Below are the code and all the weights of a small trained network. Each question names an input and a class and asks about switching units off, where a switched-off unit gives its printed mean instead of its output.

import numpy as np


def w(rows, s, z=0):
    codes = np.array(rows[::2]) - 128.0
    scale = np.full(codes.shape[1], s)
    scale[-1] = z or s
    return codes * scale


def norm(h):
    return h / np.sqrt((h * h).mean(-1, keepdims=True) + 1e-5)


def f(y):
    return y / 2 * (1 + np.tanh(0.7978845608 * (y + 0.044715 * y**3)))


def log_softmax(a):
    a = a - a.max(-1, keepdims=True)
    return a - np.log(np.exp(a).sum(-1, keepdims=True))


def net(x, mask):
    res = np.array(x, float).reshape(1, 2) / 4 @ E
    u = 0
    for l in range(4):
        y = f(norm(res) @ A[l][:, :-1].T + A[l][:, -1])
        res = res + np.where(mask[u : u + 5], y, B[l][:, -1]) @ B[l][:, :-1]
        u += 5
    return log_softmax(norm(res)[-1] @ U[:, :-1].T + U[:, -1])


A, B = {}, {}
E = w([
[70,143,4],'x0',
[245,124,30],'x1',
],0.011)
A[0] = w([
[3,136,121,95],'0.n1',
[113,110,106,81],'0.n2',
[133,133,138,150],'0.n3',
[124,166,167,120],'0.n4',
[45,138,78,2],'0.n5',
],0.021,0.0054)
B[0] = w([
[69,96,147,246],'0.n1',
[129,171,144,132],'0.n2',
[130,103,124,135],'0.n3',
[136,84,126,150],'0.n4',
[149,254,125,197],'0.n5',
],0.037,0.011)
A[1] = w([
[91,111,146,131],'1.n1',
[142,165,246,37],'1.n2',
[4,117,111,143],'1.n3',
[156,131,105,104],'1.n4',
[136,78,166,5],'1.n5',
],0.03,0.0028)
B[1] = w([
[122,117,69,168],'1.n1',
[174,48,202,191],'1.n2',
[224,90,53,246],'1.n3',
[119,46,145,159],'1.n4',
[139,252,192,177],'1.n5',
],0.025,0.014)
A[2] = w([
[26,151,136,29],'2.n1',
[51,166,215,38],'2.n2',
[86,133,225,167],'2.n3',
[25,184,2,132],'2.n4',
[36,170,132,1],'2.n5',
],0.018,0.0068)
B[2] = w([
[162,123,112,120],'2.n1',
[151,43,57,150],'2.n2',
[134,203,108,204],'2.n3',
[176,119,253,253],'2.n4',
[205,97,138,123],'2.n5',
],0.029,0.0063)
A[3] = w([
[112,209,18,125],'3.n1',
[64,172,89,70],'3.n2',
[119,158,132,1],'3.n3',
[80,111,160,137],'3.n4',
[3,91,228,203],'3.n5',
],0.029,0.0039)
B[3] = w([
[101,168,3,250],'3.n1',
[120,143,86,131],'3.n2',
[182,72,235,137],'3.n3',
[219,193,129,101],'3.n4',
[154,244,25,208],'3.n5',
],0.028,0.0025)
U = w([
[187,203,212,186],'0',
[178,6,96,175],'1',
[143,192,35,249],'2',
[48,137,121,35],'3',
[46,134,128,19],'4',
[40,135,131,21],'5',
[55,132,129,6],'6',
],0.02,0.011)

Each question gives the input, the list of numbers given to net, and the class t.
The units are the neurons (one row each of A and B). Each row of codes is followed by its name. A weight is (code - 128) times the scale printed after its matrix; where a second scale follows, it is the last column's (A, B and U).
mask holds one flag per neuron, layer by layer. A switched-off neuron (its flag False) gives its mean, the last column of its row in B, instead of its output. The means were averaged over made-up inputs and are rounded, as every weight is.
A unit's drop is (log p(t) with every unit on - log p(t) with that unit switched off) / (log p(t) with every unit on - log p(t) with every unit switched off).
The circuit of an input: a set's keep is (log p(t) with only the set's units on - log p(t) with every unit switched off) / (log p(t) with every unit on - log p(t) with every unit switched off). Starting from the 12 units with the biggest drops (on a tie, the unit counted first), units are removed one at a time, each time the one whose removal leaves the highest keep (on an exact tie, the one counted first), for as long as the keep stays at least 0.8.
units of the circuit, in order: the units of the circuit, biggest drop first
top k neurons: the k neurons with the biggest drops, biggest first
k most important neurons of layer l: the k neurons of layer l with the biggest drops, biggest first
drop when u is switched off: that unit's drop, to one decimal
input [1,-4], class 1: most important neuron of layer 1 -> [1.n3]
input [5,5], class 0: units of the circuit, in order -> [1.n2; 1.n3; 0.n1; 2.n4]
input [1,-1], class 2: top 3 neurons -> [1.n2; 2.n4; 0.n5]
input [2,-2], class 2: top 2 neurons -> [1.n2; 0.n5]
input [-1,2], class 2: top 4 neurons -> [1.n4; 0.n5; 1.n3; 3.n5]
input [2,-3], class 2: top 4 neurons -> [1.n3; 2.n4; 0.n5; 1.n2]
input [1,-2], class 2: top 2 neurons -> [0.n1; 2.n4]
input [8,-8], class 0: top 2 neurons -> [0.n5; 2.n4]
input [6,4], class 0: top 4 neurons -> [1.n2; 0.n1; 2.n4; 1.n3]
input [-1,7], class 1: top 3 neurons -> [0.n5; 0.n1; 1.n4]
input [8,5], class 0: top 3 neurons -> [2.n4; 0.n1; 1.n3]
input [5,-1], class 0: top 3 neurons -> [0.n5; 2.n4; 0.n1]
input [-1,4], class 1: top 3 neurons -> [0.n5; 1.n5; 2.n4]
input [5,-2], class 0: units of the circuit, in order -> [0.n5; 2.n4; 0.n1]
input [-6,8], class 1: units of the circuit, in order -> [0.n5]
input [-1,-3], class 2: top 4 neurons -> [1.n2; 2.n4; 1.n5; 0.n5]
input [1,2], class 2: top 2 neurons -> [1.n3; 1.n4]
input [-3,0], class 2: 2 most important neurons of layer 2 -> [2.n4; 2.n3]
input [1,-3], class 2: 2 most important neurons of layer 3 -> [3.n1; 3.n3]
input [2,-4], class 1: units of the circuit, in order -> [1.n3]
input [0,-2], class 2: 2 most important neurons of layer 1 -> [1.n2; 1.n4]
input [-5,7], class 1: 2 most important neurons of layer 0 -> [0.n1; 0.n5]
input [-4,7], class 1: 2 most important neurons of layer 0 -> [0.n1; 0.n5]
input [-3,8], class 1: 2 most important neurons of layer 0 -> [0.n1; 0.n5]
input [7,1], class 0: drop when 0.n5 is switched off -> 1.7
input [0,1], class 2: drop when 3.n4 is switched off -> 0.0
